Below are the code and all the weights of a small trained network. Each question names an input and a class and asks about switching units off, where a switched-off unit gives its printed mean instead of its output.

import numpy as np


def w(rows, s, z=0):
    codes = np.array(rows[::2]) - 128.0
    scale = np.full(codes.shape[1], s)
    scale[-1] = z or s
    return codes * scale


def f(y):
    return np.maximum(y, 0)


def log_softmax(a):
    a = a - a.max(-1, keepdims=True)
    return a - np.log(np.exp(a).sum(-1, keepdims=True))


def net(x, mask):
    res = np.array(x, float).reshape(1, 5) / 4 @ E
    y = f(res @ A[0][:, :-1].T + A[0][:, -1])
    res = res + np.where(mask, y, B[0][:, -1]) @ B[0][:, :-1]
    return log_softmax(res[-1] @ U[:, :-1].T + U[:, -1])


A, B = {}, {}
E = w([
[126,134,125,129,130,132,131,128,130,128,131],'x0',
[166,105,178,147,102,160,171,74,78,201,165],'x1',
[149,55,63,132,85,166,176,162,150,126,95],'x2',
[185,200,137,166,97,169,92,236,119,123,138],'x3',
[102,125,136,253,112,116,137,93,175,86,147],'x4',
],0.011)
A[0] = w([
[73,152,58,95,183,73,58,186,193,27,40,89],'neuron 1',
[111,183,183,111,194,91,88,109,98,110,152,2],'neuron 2',
[138,58,53,110,86,188,188,162,150,125,53,46],'neuron 3',
[63,59,117,76,192,73,180,31,152,125,107,65],'neuron 4',
[102,176,190,102,190,98,88,109,113,134,158,62],'neuron 5',
[151,131,110,3,172,152,107,158,53,169,79,95],'neuron 6',
],0.007,0.0046)
B[0] = w([
[150,55,222,119,85,174,187,69,61,224,105,246],'neuron 1',
[178,115,84,98,51,85,56,99,178,115,193,180],'neuron 2',
[173,121,51,71,60,43,62,91,164,116,232,205],'neuron 3',
[210,254,182,81,162,202,150,251,182,86,96,255],'neuron 4',
[158,91,52,72,65,65,81,104,157,113,192,196],'neuron 5',
[50,92,108,251,203,165,88,71,138,31,52,249],'neuron 6',
],0.0068,0.008)
U = w([
[150,115,50,66,82,39,98,109,151,130,200,83],'0',
[104,131,127,122,145,116,147,143,106,151,125,246],'1',
[171,200,163,102,145,179,138,255,148,118,108,86],'2',
[131,69,201,111,106,152,169,58,63,253,116,87],'3',
[57,107,102,228,176,128,112,74,145,52,86,104],'4',
],0.0098,0.011)

Each question gives the input, the list of numbers given to net, and the class t.
The units are the neurons (one row each of A and B). Each row of codes is followed by its name. A weight is (code - 128) times the scale printed after its matrix; where a second scale follows, it is the last column's (A, B and U).
mask holds one flag per neuron, in row order. A switched-off neuron (its flag False) gives its mean, the last column of its row in B, instead of its output. The means were averaged over made-up inputs and are rounded, as every weight is.
A unit's drop is (log p(t) with every unit on - log p(t) with that unit switched off) / (log p(t) with every unit on - log p(t) with every unit switched off).
The circuit of an input: a set's keep is (log p(t) with only the set's units on - log p(t) with every unit switched off) / (log p(t) with every unit on - log p(t) with every unit switched off). Starting from all 6 units, units are removed one at a time, each time the one whose removal leaves the highest keep (on an exact tie, the one counted first), for as long as the keep stays at least 0.8.
units of the circuit, in order: the units of the circuit, biggest drop first
unit that matters most: the unit with the biggest drop
k most important neurons: the k neurons with the biggest drops, biggest first
drop of u: that unit's drop, to one decimal
input [0,-7,-3,1,4], class 3: units of the circuit, in order : (neuron 1)
input [7,-3,-6,-4,5], class 1: 2 most important neurons : (neuron 3; neuron 6)
input [-8,-8,7,5,5], class 1: 3 most important neurons : (neuron 1; neuron 5; neuron 2)
input [6,5,-8,6,-5], class 0: 2 most important neurons : (neuron 5; neuron 2)
input [-5,-1,1,-6,5], class 2: 2 most important neurons : (neuron 4; neuron 6)
input [-4,1,-6,-4,-2], class 0: 2 most important neurons : (neuron 5; neuron 2)
input [0,-5,7,-6,1], class 0: 2 most important neurons : (neuron 3; neuron 6)
input [-1,6,-6,2,-7], class 4: 4 most important neurons : (neuron 6; neuron 1; neuron 3; neuron 4)
input [4,3,-1,-6,6], class 2: units of the circuit, in order : (neuron 4; neuron 6)
input [0,-6,-8,7,3], class 0: 4 most important neurons : (neuron 2; neuron 5; neuron 4; neuron 6)
input [-8,-2,-7,5,-6], class 1: 2 most important neurons : (neuron 6; neuron 3)
input [2,-4,1,0,0], class 3: 3 most important neurons : (neuron 1; neuron 4; neuron 6)
input [4,0,-7,-8,6], class 2: 3 most important neurons : (neuron 4; neuron 3; neuron 6)
input [7,4,4,-5,-4], class 1: units of the circuit, in order : (neuron 1; neuron 4)
input [0,-6,-3,5,0], class 3: units of the circuit, in order : (neuron 1; neuron 4)
input [1,-6,-1,-4,4], class 3: units of the circuit, in order : (neuron 1)
input [8,2,-2,-8,7], class 1: 2 most important neurons : (neuron 6; neuron 4)
input [6,6,-1,-3,2], class 1: 2 most important neurons : (neuron 1; neuron 4)
input [8,-8,-2,7,4], class 1: 2 most important neurons : (neuron 4; neuron 1)
input [2,5,8,-1,-5], class 0: 2 most important neurons : (neuron 3; neuron 1)
input [-6,-2,0,-5,5], class 1: units of the circuit, in order : (neuron 6)
input [8,-8,-3,8,-4], class 1: units of the circuit, in order : (neuron 4; neuron 1)
input [-2,5,4,-7,6], class 2: drop of neuron 4 : 0.7
input [0,-8,0,7,-6], class 3: drop of neuron 1 : 0.8
input [2,-8,-1,-1,4], class 3: drop of neuron 1 : 0.7
input [0,-8,-5,-8,-3], class 2: drop of neuron 4 : 1.9
input [6,-3,-2,-3,3], class 1: unit that matters most : neuron 6
